Below are the code and all the weights of a small trained network. Each question names an input and a class and asks about switching units off, where a switched-off unit gives its printed mean instead of its output.

import numpy as np


def w(rows, s, z=0):
    codes = np.array(rows[::2]) - 128.0
    scale = np.full(codes.shape[1], s)
    scale[-1] = z or s
    return codes * scale


def norm(h):
    return h / np.sqrt((h * h).mean(-1, keepdims=True) + 1e-5)


def f(y):
    return y / 2 * (1 + np.tanh(0.7978845608 * (y + 0.044715 * y**3)))


def log_softmax(a):
    a = a - a.max(-1, keepdims=True)
    return a - np.log(np.exp(a).sum(-1, keepdims=True))


def net(x, mask):
    res = np.array(x, float).reshape(1, 3) / 4 @ E
    u = 0
    for l in range(2):
        y = f(norm(res) @ A[l][:, :-1].T + A[l][:, -1])
        res = res + np.where(mask[u : u + 6], y, B[l][:, -1]) @ B[l][:, :-1]
        u += 6
    return log_softmax(norm(res)[-1] @ U[:, :-1].T + U[:, -1])


A, B = {}, {}
E = w([
[154,173,120,93,106,33,136],'x0',
[211,189,87,166,168,90,112],'x1',
[129,3,156,10,100,88,96],'x2',
],0.0054)
A[0] = w([
[98,128,130,112,130,194,132,175],'L0N1',
[129,141,122,86,101,42,127,76],'L0N2',
[161,16,125,66,117,125,111,146],'L0N3',
[185,165,155,159,142,122,123,123],'L0N4',
[2,93,109,104,120,136,113,86],'L0N5',
[244,84,118,86,155,58,84,8],'L0N6',
],0.0092,0.0014)
B[0] = w([
[118,97,121,157,100,157,103,165],'L0N1',
[218,93,91,162,185,129,137,195],'L0N2',
[105,125,68,113,173,123,64,255],'L0N3',
[82,118,63,116,105,108,113,175],'L0N4',
[85,138,211,162,111,94,147,195],'L0N5',
[187,114,178,154,116,112,249,230],'L0N6',
],0.012,0.0069)
A[1] = w([
[88,95,167,95,191,155,71,36],'L1N1',
[172,223,86,63,122,37,131,188],'L1N2',
[90,121,148,53,131,92,107,25],'L1N3',
[105,147,96,78,130,234,84,157],'L1N4',
[224,136,217,70,109,112,193,172],'L1N5',
[108,164,253,72,77,181,194,8],'L1N6',
],0.012,0.0015)
B[1] = w([
[137,134,145,52,149,62,42,213],'L1N1',
[135,162,75,3,81,231,109,247],'L1N2',
[90,150,108,174,220,125,110,158],'L1N3',
[124,162,127,179,201,65,194,194],'L1N4',
[174,16,190,86,196,161,212,255],'L1N5',
[122,132,229,139,15,168,175,170],'L1N6',
],0.012,0.0058)
U = w([
[78,132,243,190,7,152,147,203],'0',
[164,152,163,156,94,112,93,4],'1',
[84,94,147,117,194,44,30,197],'2',
[122,105,107,161,71,112,114,12],'3',
[213,44,143,101,177,126,218,211],'4',
[99,183,80,253,189,114,187,137],'5',
[135,199,35,80,75,189,124,206],'6',
[138,120,129,155,80,109,123,11],'7',
],0.011,0.0047)

Each question gives the input, the list of numbers given to net, and the class t.
The units are the neurons (one row each of A and B). Each row of codes is followed by its name. A weight is (code - 128) times the scale printed after its matrix; where a second scale follows, it is the last column's (A, B and U).
mask holds one flag per neuron, layer by layer. A switched-off neuron (its flag False) gives its mean, the last column of its row in B, instead of its output. The means were averaged over made-up inputs and are rounded, as every weight is.
A unit's drop is (log p(t) with every unit on - log p(t) with that unit switched off) / (log p(t) with every unit on - log p(t) with every unit switched off).
The circuit of an input: a set's keep is (log p(t) with only the set's units on - log p(t) with every unit switched off) / (log p(t) with every unit on - log p(t) with every unit switched off). Starting from all 12 units, units are removed one at a time, each time the one whose removal leaves the highest keep (on an exact tie, the one counted first), for as long as the keep stays at least 0.8.
circuit, biggest first: the units of the circuit, biggest drop first
unit that matters most: the unit with the biggest drop
k most important neurons of layer l: the k neurons of layer l with the biggest drops, biggest first
drop of u: that unit's drop, to one decimal
input [-6,-6,-8], class 0: circuit, biggest first	(L0N3 L1N6)
input [4,2,-2], class 6: circuit, biggest first	(L1N2)
input [4,-6,0], class 2: 2 most important neurons of layer 0	(L0N6 L0N2)
input [6,-8,-2], class 0: 2 most important neurons of layer 0	(L0N5 L0N6)
input [2,-4,-6], class 5: 3 most important neurons of layer 1	(L1N2 L1N5 L1N4)
input [-3,-6,3], class 2: 2 most important neurons of layer 0	(L0N3 L0N6)
input [-3,3,-6], class 5: 2 most important neurons of layer 1	(L1N2 L1N4)
input [-5,8,-5], class 6: 2 most important neurons of layer 0	(L0N1 L0N4)
input [3,-5,0], class 2: 3 most important neurons of layer 0	(L0N6 L0N2 L0N3)
input [1,-1,-2], class 6: 4 most important neurons of layer 0	(L0N5 L0N6 L0N1 L0N3)
input [-1,-1,-7], class 5: 2 most important neurons of layer 0	(L0N6 L0N5)
input [1,-2,-3], class 5: 2 most important neurons of layer 1	(L1N2 L1N5)
input [5,2,-2], class 6: drop of L1N2	0.9
input [-7,3,6], class 2: unit that matters most	L0N3
input [7,-8,7], class 2: drop of L0N3	1.3
input [-1,-6,-1], class 0: drop of L0N1	0.0
